In the rows, 128 means zero.
Facts:
Z_6 volam Z_198; Z_142 volam Z_258; Z_113 volam Z_997
Z_87 volam Z_636; Z_844 volam Z_855; Z_8 volam Z_801
Z_691 volam Z_71; Z_846 volam Z_162; Z_878 volam Z_855
Z_730 volam Z_767; Z_67 volam Z_636; Z_273 volam Z_308
Z_820 volam Z_636; Z_106 volam Z_198; Z_852 volam Z_807
Z_822 volam Z_746; Z_467 volam Z_738; Z_14 volam Z_542
Z_322 volam Z_767; Z_930 volam Z_542; Z_458 volam Z_690
Z_584 volam Z_322; Z_83 volam Z_542; Z_416 volam Z_695
Z_508 volam Z_695; Z_695 volam Z_598; Z_679 volam Z_746
Z_922 volam Z_587; Z_907 volam Z_695; Z_954 volam Z_393
Z_225 volam Z_738; Z_604 volam Z_738; Z_198 volam Z_844
Z_934 volam Z_746; Z_124 volam Z_71; Z_486 volam Z_322
Z_436 volam Z_997; Z_392 volam Z_71; Z_258 volam Z_355
Z_690 volam Z_855; Z_302 volam Z_198; Z_490 volam Z_258
Z_660 volam Z_542; Z_997 volam Z_746; Z_899 volam Z_198
Z_44 volam Z_258; Z_219 volam Z_355; Z_488 volam Z_855
Z_636 volam Z_542; Z_421 volam Z_322; Z_3 volam Z_660
Z_978 volam Z_198; Z_992 volam Z_71; Z_549 volam Z_162
Z_597 volam Z_855; Z_906 volam Z_198; Z_520 volam Z_738
Z_125 volam Z_660; Z_206 volam Z_801; Z_369 volam Z_660
Z_422 volam Z_660; Z_282 volam Z_801; Z_362 volam Z_162
Z_986 volam Z_322; Z_534 volam Z_71; Z_719 volam Z_801
Z_974 volam Z_198; Z_736 volam Z_308; Z_499 volam Z_308
Z_840 volam Z_542; Z_299 volam Z_393; Z_720 volam Z_844
Z_24 volam Z_162; Z_746 volam Z_355; Z_36 volam Z_997
Z_525 volam Z_71; Z_645 volam Z_258; Z_941 volam Z_598
Z_683 volam Z_598; Z_738 volam Z_587; Z_801 volam Z_542
Z_15 volam Z_997; Z_767 volam Z_542; Z_387 volam Z_801
Z_760 volam Z_71; Z_874 volam Z_695; Z_338 volam Z_576
Z_931 volam Z_308; Z_729 volam Z_746; Z_680 volam Z_738
Z_301 volam Z_71; Z_325 volam Z_322; Z_308 volam Z_393
Z_818 volam Z_362; Z_374 volam Z_636; Z_423 volam Z_322
Z_236 volam Z_219; Z_627 volam Z_695; Z_502 volam Z_258
Z_298 volam Z_997; Z_194 volam Z_683; Z_131 volam Z_393
Z_315 volam Z_695; Z_55 volam Z_636; Z_197 volam Z_801
Z_201 volam Z_636; Z_776 volam Z_636; Z_71 volam Z_162
Z_807 volam Z_587; Z_576 volam Z_598; Z_698 volam Z_14
Z_6 skegra Z_302; Z_87 skegra Z_201; Z_846 skegra Z_24
Z_878 skegra Z_597; Z_273 skegra Z_499; Z_822 skegra Z_729
Z_930 skegra Z_840; Z_584 skegra Z_423; Z_83 skegra Z_840
Z_508 skegra Z_874; Z_954 skegra Z_131; Z_225 skegra Z_467
Z_225 skegra Z_604; Z_934 skegra Z_822; Z_124 skegra Z_301
Z_486 skegra Z_986; Z_436 skegra Z_36; Z_392 skegra Z_525
Z_302 skegra Z_106; Z_302 skegra Z_899; Z_421 skegra Z_423
Z_3 skegra Z_369; Z_978 skegra Z_106; Z_906 skegra Z_6
Z_125 skegra Z_3; Z_206 skegra Z_282; Z_534 skegra Z_124
Z_534 skegra Z_525; Z_719 skegra Z_206; Z_719 skegra Z_282
Z_525 skegra Z_124; Z_525 skegra Z_691; Z_645 skegra Z_142
Z_760 skegra Z_534; Z_874 skegra Z_907; Z_931 skegra Z_273
Z_680 skegra Z_604; Z_325 skegra Z_486; Z_325 skegra Z_584
Z_423 skegra Z_986; Z_502 skegra Z_44; Z_298 skegra Z_113
Z_298 skegra Z_436; Z_131 skegra Z_954; Z_315 skegra Z_416
Z_55 skegra Z_87; Z_55 skegra Z_67; Z_197 skegra Z_387
Z_776 skegra Z_87; Z_776 skegra Z_374

Known rows:
[142 131  96 145  94 128 114 166 183 100  82  92  84 150 209 135 146  97
  47 186  60  84  65 128 130 220 148 104 145 125 148 102  86 103  91 122
 109 157] : Z_87
[138 114 119 119 149 124  90 118 125 146 137 127 133 118 123 141 138 125
 122 150 147 141 153 136 133 154 144 145 147 103 168 148 137 119 108 107
 133 118] : Z_846
[170 120 126 130 130 113 103 112 120 129 136 131 137 139 155 118 123 148
 122 144 143 114 150 134 150 150 137 135 128  95 139 142 130 107 130 115
 141 125] : Z_206
[176 165 110 175 181 252  81 142 101 118  66 123  89 187  95 129  95  97
 153 107 192 162  86 146 136 135 191 107 134 144 120 145 135 157 141 149
 121 113] : Z_124
[132 116 119 112 126 111  85 112 136 141 136 129 127 129 112 138 131 135
 130 152 138 139 156 129 146 123 134 134 152 107 162 142 130 113 117 113
 125 118] : Z_502
[144 139 134 155  99  59 109 139 102 243 154 188 113  87 127 187 110  85
  71 110 167 153 160  60 143 147 131 156 203 157 209  63 154 123 126 122
 134 122] : Z_325
[ 93 108 170 190 142  94  70 149 136 176 174 124 120 122  88 125 120 206
 110 172  91 112 130 141 152 131 160 157 104 139 168 164 169 146  68 180
 107  61] : Z_906
[121 121  89 115 110 106  68 142 170 133  81 111  90 106 166 174 164 102
  42 200  67 117  82 101 133 227 148 102 151 128 185 112 108  89  70 112
  91 141] : Z_776
[141 129 132 131 120 132  98 126 130 134 148 127 132 145 140 120 120 124
 119 140 128 124 145 149 146 143 147 140 132 113 142 139 123 126 121 116
 133 114] : Z_458
[167 122 119 131 142 108 133 131 132 127 137 126 136 173 155  64 116 136
 138 133 133 111 151 159 131 134 144 147 122  99 132 136  97 122 146 109
 143 109] : Z_907
[116 122 186 237 127 117 129 179 149 139 181 101 115 177 135  74  92 211
 124 153  86  70 113 175 152 114 159 165  94 133 122 156 149 167  93 197
 130  75] : Z_106
[146 119 126 140 150 143 116 134 131 134 136 115 126 137 138 129 130 118
 124 143 150 130 143 151 127 152 147 151 151 101 155 145 132 129 112 114
 144 127] : Z_992
[140 125 125 129 121 123 106 125 138 128 136 122 123 149 129 121 121 131
 129 144 134 125 146 138 146 123 136 136 150 108 146 136 123 123 126 121
 132 121] : Z_236
[167 145 126 125 124 121 105 119 112 118 127 125 135 140 140 138 134 143
 102 160 128 121 145 128 148 157 133 148 148 114 115 122 131 136 128 134
 140  99] : Z_660
[166 143 126 125 124 120 105 120 114 119 127 123 135 140 139 137 134 141
 103 161 128 121 145 129 148 157 134 148 150 114 113 122 130 138 128 134
 140  98] : Z_14
[137 127 141 130 106 145  83 124 131 136 161 135 135 147 144 119 115 120
 113 135 122 124 144 163 145 143 154 143 125 120 141 141 120 124 114 121
 133 112] : Z_974
[154 131 136 142 114 140 117 132 134 119 153 122 134 165 160  98 111 126
 126 132 129 109 142 164 144 137 146 143 129 106 124 137 114 130 132 118
 143 122] : Z_597

Rows:
No name comes twice in this set of rows, the named rows included.
[181 128 132 148 122 128 130 125 128 109 140 121 133 167 177  94 110 143
 127 134 139  98 142 149 147 142 136 140 126  91 118 137 118 117 145 121
 152 131] : Z_840
[177 157 151 201  79  91 181 172 117 196 161 165 108 153 186 128  77  81
  84  83 165 105 143 101 142 129 129 162 195 149 153  50 125 145 163 136
 164 145] : Z_986
[138 123 112 106 154  96  94 117 124 159 131 137 133 132 114 108 135 128
 122 147 126 142 156 127 135 147 145 145 130 107 171 140 115 115 120 105
 123  91] : Z_315
[150 130 125 118 137 113  88 109 117 146 133 134 130 121 132 145 132 139
 111 151 132 132 148 113 154 156 136 135 135 100 161 142 140 108 118 117
 130 110] : Z_197
[150 103 122 123 116 115 102 113 143 120 138 124 129 153 131 111 122 144
 142 144 148 123 158 148 142 107 132 134 153 102 140 142 121 110 131 117
 135 133] : Z_822
[158 135 122 134 141 116 137 136 133 129 135 122 130 173 150  72 116 127
 130 132 124 115 145 151 135 137 143 148 125 102 137 133  97 129 142 114
 141 103] : Z_416
[171 130 130 130 120 122 100 114 113 118 123 129 128 145 147 130 130 139
  93 160 126 126 146 113 144 161 133 158 155 110 112 126 130 136 128 140
 142  94] : Z_322
[169 141 133 146 123 132 130 127 125 116 138 119 126 160 167 109 111 136
 120 136 131 103 137 138 153 146 135 138 129  95 128 134 122 122 139 125
 148 123] : Z_387
[155 112 118 107 141  97  71  96 115 153 133 143 139 107 127 147 139 149
 115 156 144 137 159 113 150 158 138 133 134  99 166 148 145  96 114 108
 127 115] : Z_719
[ 99 113 179 212 138 101  92 162 142 164 177 113 117 143 104 105 108 213
 116 168  86  95 122 154 153 124 160 161  99 138 151 162 165 156  74 191
 115  63] : Z_6
[111 119 184 227 130 112 117 172 147 146 180 105 116 166 125  86  98 211
 121 158  87  79 116 168 152 118 159 162  96 135 132 158 154 163  88 194
 126  70] : Z_899

The same objects again, as new rows of numbers:
Known rows:
[131 123 139 123 122 128 127 125 139 130 132 129 139 125 133 136 125 134
 120 128 123 125 135 125 127 126 140 139 136 131 129 134 128 126 129 133] : Z_683
[117 136 134 129 133 132 125 133 130 136 139 128 122 134 114 135 133 167
 129 127 133 133 141  96 118 113 134 123 136 122 117 133 128 130 134 131] : Z_738
[162 131 139 134 120 116 118 115 150 126 124 110  97  81 117 176  96  89
 138 137 126 139 175  87 141 143 152 136 121 135  97 111 142 140 115 132] : Z_508
[124 132 122 132 132 121 128 128 119 125 119 124 127 132 134 121 125 128
 131 128 128 127 124 139 132 128 127 125 121 132 131 125 128 128 127 130] : Z_8
[136 116 131 137 127 130 128 127 133 128 132 132 143 145 121 126 128 129
 127 142 133 133 132 106 121 147 129 138 124 130 122 129 125 127 127 127] : Z_258
[130 127 133 124 124 130 128 124 139 127 127 128 127 120 133 132 126 128
 128 124 126 123 129 132 130 124 134 126 134 130 132 129 132 127 129 130] : Z_194
[124 130 131 127 125 129 129 128 123 128 135 130 126 127 126 133 127 124
 128 120 128 131 131 130 126 118 125 122 129 128 128 131 127 127 127 122] : Z_488
[123 133 130 128 130 131 126 129 132 130 131 128 120 127 123 131 131 142
 132 125 131 129 132 118 124 118 129 119 132 126 126 129 130 129 131 129] : Z_852
[121 125 123 150 133 127 129 125 105 128 114 123 121 103 130 119 124 130
 120 130 118 128 135 127 128 124 131 116 128 125 139 136 126 129 125 119] : Z_3
[ 97 125 134 126 129 126 130 126  90 125 119 129 155 128 141 104 123 145
 147 131 125 123 127 153 147 141 128 119 132 120 127 107 139 124 120 133] : Z_374
[124 129 124 131 133 116 128 130 112 128 122 124 136 139 134 121 124 135
 122 133 126 130 128 131 131 132 130 140 119 131 127 130 123 127 127 134] : Z_660
[105 117 126 141 128 128 121 122  80 133 111 126 133 108 143 104 131 145
 125 130 119 125 140 120 137 146 128 105 132 120 141 126 123 125 125 113] : Z_369
[118 121 135 116 131 134 120 133 142 135 120 132 146 112 119 130 134 116
 121 134 119 128 124 146 133 143 133 146 124 121 121 126 121 136 133 128] : Z_71
[151 131 130 145 124 133 137 129 156 113 137 129 128 122  94 145 115 115
 130 136 133 137 119 150 119 139 130 147 120 131 126 122 147 133 118 144] : Z_934
[125 128 106 133 102 138 111 129 137 129 113 126 104 114 125 141 139 161
  96 113 139 135 114 178 106 180 117 108 139 133 166 137 108 131 123 124] : Z_954
[112 146 142  79 143 117 135 127 144 136 103 116 138 181 163  78 124 131
 149 139 136 156 157 127 144 179 135 116 124 141  75 117 144 123 107 142] : Z_387
[129 110 123 117 109 123 100 116 109 135 122 128 125 124 157 143 135 132
 135 122 133 109 139 100 142 151 127 111 134 131 145 111 110 126 139 114] : Z_416

Rows:
No name comes twice in this set of rows, the named rows included.
[109 116 109 113 118 117 113 130 128 143 121 127 128 166 179 141 128 117
 155 122 146 118 128 104 133 122 113 107 148 136 115 112  86 124 134 107] : Z_597
[138 131 103 130 127 114 129 137 179 134 128 121 104 157 154 170 114  88
 145 120 144 124 116 116 117  78 119 128 141 147 111 132  91 130 134 119] : Z_878

Now the same objects, written a new way:
Known rows:
[166 159  95  78 130 136 134 112 125 160 106  82 174] : Z_680
[146  86  93 109 131 106 112 163 128 129 102 115 152] : Z_978
[120 122 134 117 131 123 147 126 133 150 119 116 125] : Z_679
[134 123 137 128 137 141 125 123 121 124 117 125 132] : Z_698
[142 144 104 161 109 105 131 122 124 123 162 134 122] : Z_587
[113 142 134 104 132 129 120 115 140 127 134 136 133] : Z_818
[144 153 127 152 106 130 131 155 155 129 156 128 119] : Z_695
[100 178 119 103 119 154 147  97  92 129 108 111 117] : Z_604
[134 115 127 159 114 110 155 144 126 171 146 125 111] : Z_997
[150 115 111 124 159 150 118 135 160 140  95 120 163] : Z_776
[136 102 137 143  87 177 131 130 126 136  93 136 164] : Z_423
[136 119 140 131 140 143 123 121 118 123 114 124 132] : Z_820
[126 142 133 116 127 133 131 130 146 122 126 120 131] : Z_194
[ 87 134 135 149 147 168 131 120 127 112  98 150 106] : Z_67
[144 153  97 162 106  99 133 113 125 115 166 133 125] : Z_738
[147  77 122 156  59 190 130 138 155 143  83 140 200] : Z_197
[ 99 167 126  92 241 101 109 109 101  97 183  66  48] : Z_907

Rows:
No name comes twice in this set of rows, the named rows included.
[128  85  87 160 108 101 115 182  97 124 125 141 109] : Z_198
[130  96  93 161 110 104 117 171 103 126 132 141 111] : Z_844
[143 116 142 114 124 102 148 131 148 151 120 121 142] : Z_298
[116 107 111 118 128 118 122 148 116 118 107 127 125] : Z_720
[118 124 124 135 152 160 123 127 144 126  96 134 135] : Z_87
[164 149 102  66 251  84  94 123 132 127 182  35 107] : Z_508

Now the same objects, written a new way:
Known rows:
[100 113 131 127 120 128 161 133 100 142 131 102 113] : Z_315
[126 123 135 128 123 122 122 111 151 138 135 125 130] : Z_598
[ 99 137 115 126 125 131 149 147  99 124 124 122 128] : Z_846
[ 92 117 137 123 118 121 168 135  89 136 137 108 114] : Z_508
[ 84 122 147 118 117 115 168 135  84 132 144 114 115] : Z_874
[137  98 128 139 114 117 118 117 144 137 129 151 135] : Z_198
[131 143 147 118 127 123 110 122 159 133 123 151 121] : Z_679
[166  47 104  66 169 141 151 161  75 119 148  94 141] : Z_486
[151 134 139 128 133 122 115 120 148 127 132 127 135] : Z_801
[116 142 120 125 123 118 114 125 151 134 130 133 142] : Z_818
[127 153 160 112 127 118 107 124 157 130 123 165 116] : Z_36
[138  89 128 141 111 113 117 117 142 138 127 155 135] : Z_974
[131 131 128 124 128 139 113  98 142 127 131 133 148] : Z_308
[133 119 129 132 122 124 119 116 148 133 133 139 135] : Z_855
[120  84  96 133 108 120 160  72 154 135  83 136 126] : Z_106
[108 149 151 112 129 131 143 151 104 123 115 149 104] : Z_298
[132 141 145 122 127 125 112 121 155 132 125 147 125] : Z_490

Rows:
No name comes twice in this set of rows, the named rows included.
[103  82  90 137 112 133 191  99 103 126  78 122 115] : Z_978
[112 121 147 122 118 109 129 109 146 145 145 122 127] : Z_907
[109 148 117 123 121 116 113 129 154 134 129 134 145] : Z_992
[152  75 107  80 161 133 144 154  76 117 143 100 135] : Z_421
[178  14 105  42 179 148 167 175  67 120 157  89 148] : Z_423
[104  85  98 136 110 129 184 112  93 127  90 129 116] : Z_906
[103 146 147 115 128 130 149 150  94 120 122 145 110] : Z_934
[125 138 138 124 136 127 150 147  84 113 129 118 124] : Z_125

